Here is a tiny trained network, its code and every weight. The questions are about switching its units off for an input and a target symbol, where a switched-off unit gives its printed mean instead of its output.

import numpy as np


def w(rows, s, z=0):
    codes = np.array(rows[::2]) - 128.0
    scale = np.full(codes.shape[1], s)
    scale[-1] = z or s
    return codes * scale


def norm(h):
    return h / np.sqrt((h * h).mean(-1, keepdims=True) + 1e-5)


def f(y):
    return np.maximum(y, 0)


def softmax(a):
    e = np.exp(a - a.max(-1, keepdims=True))
    return e / e.sum(-1, keepdims=True)


def log_softmax(a):
    a = a - a.max(-1, keepdims=True)
    return a - np.log(np.exp(a).sum(-1, keepdims=True))


def net(x, mask):
    ids = ['αδζθλξπτφψ'.index(c) for c in x.split()]
    T = len(ids)
    res = E[ids] + P[:T]
    r = norm(res)
    for j in range(3):
        rows = slice(4 * j, 4 * j + 4)
        q, k, v = (r @ M[0][rows].T for M in (Q, K, V))
        z = softmax(np.where(np.tri(T) > 0, q @ k.T / 4**0.5, -1e9)) @ v
        o = O[0][rows]
        res = res + np.where(mask[j], z, o[:, -1]) @ o[:, :-1]
    y = f(norm(res) @ A[0][:, :-1].T + A[0][:, -1])
    res = res + np.where(mask[3:7], y, B[0][:, -1]) @ B[0][:, :-1]
    return log_softmax(norm(res)[-1] @ U[:, :-1].T + U[:, -1])


Q, K, V, O, A, B = {}, {}, {}, {}, {}, {}
E = w([
[32,73,133,53,46],'α',
[108,84,145,37,73],'δ',
[155,224,138,87,43],'ζ',
[125,142,206,52,115],'θ',
[71,149,226,58,82],'λ',
[96,168,126,86,102],'ξ',
[51,174,106,52,37],'π',
[147,166,130,2,29],'τ',
[97,175,83,88,30],'φ',
[58,210,161,73,76],'ψ',
],0.0031)
P = w([
[141,122,116,151,155],'0',
[147,174,220,1,97],'1',
[148,102,139,164,124],'2',
[156,165,225,19,98],'3',
[44,88,120,180,145],'4',
[151,156,209,31,90],'5',
],0.0092)
Q[0] = w([
[108,181,146,13,145],'h0',
[78,100,137,191,156],'h0',
[1,145,126,66,192],'h0',
[182,74,116,137,59],'h0',
[42,183,110,109,237],'h1',
[248,184,197,70,91],'h1',
[122,90,91,203,126],'h1',
[184,106,94,147,203],'h1',
[39,159,54,151,207],'h2',
[115,187,94,50,157],'h2',
[223,168,180,41,50],'h2',
[196,72,118,182,163],'h2',
],0.0097)
K[0] = w([
[134,158,155,77,88],'h0',
[136,94,137,174,122],'h0',
[159,80,183,115,57],'h0',
[142,158,55,123,173],'h0',
[166,86,180,104,32],'h1',
[136,152,81,70,172],'h1',
[114,138,179,170,145],'h1',
[73,157,194,107,120],'h1',
[138,78,173,141,7],'h2',
[116,165,208,81,127],'h2',
[108,159,138,87,238],'h2',
[117,130,57,106,85],'h2',
],0.011)
V[0] = w([
[141,199,55,124,132],'h0',
[161,146,136,46,99],'h0',
[203,63,129,107,158],'h0',
[119,209,54,145,145],'h0',
[191,33,100,73,88],'h1',
[118,165,63,212,149],'h1',
[86,60,60,149,123],'h1',
[2,123,155,105,96],'h1',
[163,44,82,67,136],'h2',
[174,175,48,185,138],'h2',
[138,38,214,165,140],'h2',
[83,119,154,124,110],'h2',
],0.0093)
O[0] = w([
[84,102,218,118,181,127],'h0',
[123,122,112,216,165,253],'h0',
[84,134,71,117,131,94],'h0',
[98,106,215,104,156,100],'h0',
[178,93,177,236,145,108],'h1',
[168,131,111,47,185,151],'h1',
[202,181,148,151,216,115],'h1',
[62,254,151,143,133,131],'h1',
[101,215,37,39,79,86],'h2',
[182,166,116,198,87,87],'h2',
[183,122,240,27,170,94],'h2',
[101,109,134,109,176,140],'h2',
],0.0083,0.0063)
A[0] = w([
[145,3,128,111,79,91],'n0',
[149,52,67,64,88,2],'n1',
[39,230,253,207,128,3],'n2',
[41,154,140,4,113,139],'n3',
],0.0063,0.0053)
B[0] = w([
[108,165,94,50,169,219],'n0',
[37,179,88,126,154,154],'n1',
[64,94,1,103,246,234],'n2',
[166,165,173,183,55,254],'n3',
],0.0093,0.0041)
U = w([
[213,131,45,140,94,132],'α',
[195,95,153,33,183,46],'δ',
[136,7,122,124,131,170],'ζ',
[136,139,168,125,20,180],'θ',
[91,125,88,222,71,144],'λ',
[152,224,156,119,143,216],'ξ',
[59,101,230,112,151,50],'π',
[76,136,76,143,224,58],'τ',
[194,116,177,198,153,254],'φ',
[73,109,54,44,92,17],'ψ',
],0.012,0.0024)

Each question gives the input, a string of symbols that net reads in full, and the target symbol t.
The units are the heads (4 rows each of Q, K, V and O) and the neurons (one row each of A and B). Each row of codes is followed by its name. A weight is (code - 128) times the scale printed after its matrix; where a second scale follows, it is the last column's (O, A, B and U).
mask holds one flag per unit, heads first, then neurons. A switched-off unit (its flag False) gives its mean, the last column of its rows in O or B, instead of its output. The means were averaged over made-up inputs and are rounded, as every weight is.
A unit's drop is (log p(t) with every unit on - log p(t) with that unit switched off) / (log p(t) with every unit on - log p(t) with every unit switched off).
The circuit of an input: a set's keep is (log p(t) with only the set's units on - log p(t) with every unit switched off) / (log p(t) with every unit on - log p(t) with every unit switched off). Starting from all 7 units, units are removed one at a time, each time the one whose removal leaves the highest keep (on an exact tie, the one counted first), for as long as the keep stays at least 0.8.
circuit, biggest first: the units of the circuit, biggest drop first
most important unit: the unit with the biggest drop
k most important neurons: the k neurons with the biggest drops, biggest first
which heads matter: for each layer, one digit per head in row order, 1 if its drop is at least 0.15 and else 0, layers parted by /
input φ δ ζ λ θ π, target δ: which heads matter : 011
input ζ π ξ ψ, target ψ: most important unit : h1
input λ ζ τ ζ π π, target π: which heads matter : 011
input ζ ξ τ φ, target ψ: circuit, biggest first : [h1 n1]
input ψ ζ φ π ξ, target φ: circuit, biggest first : [h1 h2]
input α ζ π ψ θ ζ, target τ: which heads matter : 010
input ζ α ψ θ, target ψ: which heads matter : 110
input ξ π π ξ, target α: which heads matter : 011
input λ φ δ, target θ: which heads matter : 111
input α α π τ ξ φ, target τ: circuit, biggest first : [h1 n2]
input ζ ζ θ, target ζ: which heads matter : 111
input θ θ λ φ ζ, target θ: circuit, biggest first : [h0 h2 h1 n3]
input δ ξ θ, target α: circuit, biggest first : [h2 h0 h1]
input π λ π θ, target ξ: which heads matter : 110
input ζ π δ, target ζ: 2 most important neurons : [n0 n3]
input ξ ψ λ π, target α: most important unit : h2
input λ ξ τ, target θ: which heads matter : 111
input ζ θ φ, target ζ: which heads matter : 111
input λ α π π τ ζ, target π: which heads matter : 011
input π ψ φ δ, target ξ: circuit, biggest first : [h1 n2]
input π δ θ π λ, target ψ: which heads matter : 111
input ξ ζ ζ, target δ: which heads matter : 110
input τ π ζ φ π ψ, target ζ: circuit, biggest first : [h1]
input α π δ, target ξ: circuit, biggest first : [h1 h2]
input δ ζ τ, target α: circuit, biggest first : [h2 h1 h0]
input α π π, target ξ: circuit, biggest first : [h1 h2]
input π π ψ ξ λ, target π: circuit, biggest first : [h2 h1]
input π θ ζ λ π, target ζ: which heads matter : 011
input ψ ζ π, target π: most important unit : h0
input δ π ξ, target α: which heads matter : 111
